Here is a tiny trained network, its code and every weight. The questions are about switching its units off for an input and a target symbol, where a switched-off unit gives its printed mean instead of its output.

import numpy as np


def w(rows, s, z=0):
    codes = np.array(rows[::2]) - 128.0
    scale = np.full(codes.shape[1], s)
    scale[-1] = z or s
    return codes * scale


def f(y):
    return y / 2 * (1 + np.tanh(0.7978845608 * (y + 0.044715 * y**3)))


def softmax(a):
    e = np.exp(a - a.max(-1, keepdims=True))
    return e / e.sum(-1, keepdims=True)


def log_softmax(a):
    a = a - a.max(-1, keepdims=True)
    return a - np.log(np.exp(a).sum(-1, keepdims=True))


def net(x, mask):
    ids = ['βεηξπτ'.index(c) for c in x.split()]
    T = len(ids)
    res = E[ids] + P[:T]
    r = res
    for j in range(3):
        rows = slice(3 * j, 3 * j + 3)
        q, k, v = (r @ M[0][rows].T for M in (Q, K, V))
        z = softmax(np.where(np.tri(T) > 0, q @ k.T / 3**0.5, -1e9)) @ v
        o = O[0][rows]
        res = res + np.where(mask[j], z, o[:, -1]) @ o[:, :-1]
    y = f(res @ A[0][:, :-1].T + A[0][:, -1])
    res = res + np.where(mask[3:19], y, B[0][:, -1]) @ B[0][:, :-1]
    return log_softmax(res[-1] @ U[:, :-1].T + U[:, -1])


Q, K, V, O, A, B = {}, {}, {}, {}, {}, {}
E = w([
[58,228,171],'β',
[99,167,9],'ε',
[147,169,68],'η',
[98,66,128],'ξ',
[217,209,57],'π',
[108,239,210],'τ',
],0.015)
P = w([
[33,253,42],'0',
[82,108,79],'1',
[88,119,100],'2',
[121,105,108],'3',
[138,100,124],'4',
[162,100,140],'5',
[181,90,154],'6',
[208,91,172],'7',
[223,84,179],'8',
[241,84,192],'9',
],0.007)
Q[0] = w([
[154,73,147],'head 0',
[90,199,83],'head 0',
[156,37,32],'head 0',
[116,153,180],'head 1',
[160,123,135],'head 1',
[88,116,96],'head 1',
[237,224,14],'head 2',
[34,76,254],'head 2',
[153,69,93],'head 2',
],0.014)
K[0] = w([
[154,57,83],'head 0',
[169,221,138],'head 0',
[174,4,154],'head 0',
[83,150,143],'head 1',
[178,170,117],'head 1',
[119,104,132],'head 1',
[178,140,179],'head 2',
[89,135,94],'head 2',
[131,57,140],'head 2',
],0.018)
V[0] = w([
[113,172,3],'head 0',
[25,44,13],'head 0',
[214,116,91],'head 0',
[74,138,171],'head 1',
[174,120,110],'head 1',
[150,165,85],'head 1',
[170,178,121],'head 2',
[217,147,114],'head 2',
[140,64,57],'head 2',
],0.013)
O[0] = w([
[118,175,87,246],'head 0',
[3,106,46,148],'head 0',
[114,153,144,125],'head 0',
[128,204,144,103],'head 1',
[130,90,129,135],'head 1',
[139,106,106,198],'head 1',
[140,187,137,193],'head 2',
[141,223,138,164],'head 2',
[57,128,119,113],'head 2',
],0.011,0.012)
A[0] = w([
[164,149,124,126],'neuron 0',
[106,147,115,128],'neuron 1',
[126,104,71,136],'neuron 2',
[116,166,157,35],'neuron 3',
[124,157,114,39],'neuron 4',
[35,171,250,124],'neuron 5',
[127,129,112,64],'neuron 6',
[160,36,98,38],'neuron 7',
[195,153,111,169],'neuron 8',
[185,56,98,188],'neuron 9',
[120,167,173,54],'neuron 10',
[147,149,133,170],'neuron 11',
[98,143,58,228],'neuron 12',
[145,135,86,101],'neuron 13',
[120,170,169,3],'neuron 14',
[190,155,119,160],'neuron 15',
],0.014,0.0046)
B[0] = w([
[93,109,137,194],'neuron 0',
[119,113,142,166],'neuron 1',
[214,130,144,179],'neuron 2',
[118,93,85,149],'neuron 3',
[117,101,110,164],'neuron 4',
[149,14,127,148],'neuron 5',
[167,84,83,133],'neuron 6',
[119,254,131,155],'neuron 7',
[109,133,131,246],'neuron 8',
[98,28,111,157],'neuron 9',
[171,121,78,152],'neuron 10',
[88,132,142,179],'neuron 11',
[160,113,183,250],'neuron 12',
[150,105,133,176],'neuron 13',
[209,78,76,150],'neuron 14',
[57,119,131,239],'neuron 15',
],0.0087,0.019)
U = w([
[198,120,121,140],'β',
[204,117,219,115],'ε',
[96,244,143,200],'η',
[16,61,158,159],'ξ',
[182,108,8,3],'π',
[254,179,183,184],'τ',
],0.0073,0.0046)

Each question gives the input, a string of symbols that net reads in full, and the target symbol t.
The units are the heads (3 rows each of Q, K, V and O) and the neurons (one row each of A and B). Each row of codes is followed by its name. A weight is (code - 128) times the scale printed after its matrix; where a second scale follows, it is the last column's (O, A, B and U).
mask holds one flag per unit, heads first, then neurons. A switched-off unit (its flag False) gives its mean, the last column of its rows in O or B, instead of its output. The means were averaged over made-up inputs and are rounded, as every weight is.
A unit's drop is (log p(t) with every unit on - log p(t) with that unit switched off) / (log p(t) with every unit on - log p(t) with every unit switched off).
The circuit of an input: a set's keep is (log p(t) with only the set's units on - log p(t) with every unit switched off) / (log p(t) with every unit on - log p(t) with every unit switched off). Starting from the 12 units with the biggest drops (on a tie, the unit counted first), units are removed one at a time, each time the one whose removal leaves the highest keep (on an exact tie, the one counted first), for as long as the keep stays at least 0.8.
units of the circuit, in order: the units of the circuit, biggest drop first
k most important neurons: the k neurons with the biggest drops, biggest first
heads that matter: for each layer, one digit per head in row order, 1 if its drop is at least 0.15 and else 0, layers parted by /
drop when u is switched off: that unit's drop, to one decimal
input ε ξ ξ η π ε β ξ ε β, target ξ: units of the circuit, in order	(head 2)
input τ ξ ε π β η π τ ε, target ξ: 2 most important neurons	(neuron 15; neuron 9)
input ε ε ε π π η η η τ τ, target ξ: heads that matter	101
input π β π ε, target η: heads that matter	101
input ξ β ε ε η, target τ: 2 most important neurons	(neuron 15; neuron 12)
input π π ε π τ π τ ε, target ξ: 3 most important neurons	(neuron 9; neuron 15; neuron 2)
input ξ π η ε ε ε π η, target η: heads that matter	001
input π π ε τ ξ ξ ε τ ξ π, target ξ: heads that matter	010
input ξ π τ π τ π ξ η β, target ε: heads that matter	100
input τ β ξ β, target τ: heads that matter	111
input τ ε π τ η, target ξ: 2 most important neurons	(neuron 9; neuron 15)
input π ε η η, target τ: heads that matter	010
input τ π η ξ ε τ, target τ: heads that matter	111
input π ε β π π ε τ β, target π: 3 most important neurons	(neuron 14; neuron 5; neuron 10)
input π β π ξ η ε π τ, target π: heads that matter	000
input η τ π, target ξ: 2 most important neurons	(neuron 9; neuron 15)
input π η ξ π ξ π τ π π ε, target η: most important neuron	(neuron 12)
input ξ ξ ξ ε ξ π β ξ ε, target τ: drop when neuron 2 is switched off	0.1
input ξ ε τ, target ε: drop when neuron 15 is switched off	0.0
input π π η τ β ξ τ η, target ξ: drop when head 0 is switched off	0.5
input τ ε ε η ε η ε, target τ: drop when neuron 2 is switched off	0.2
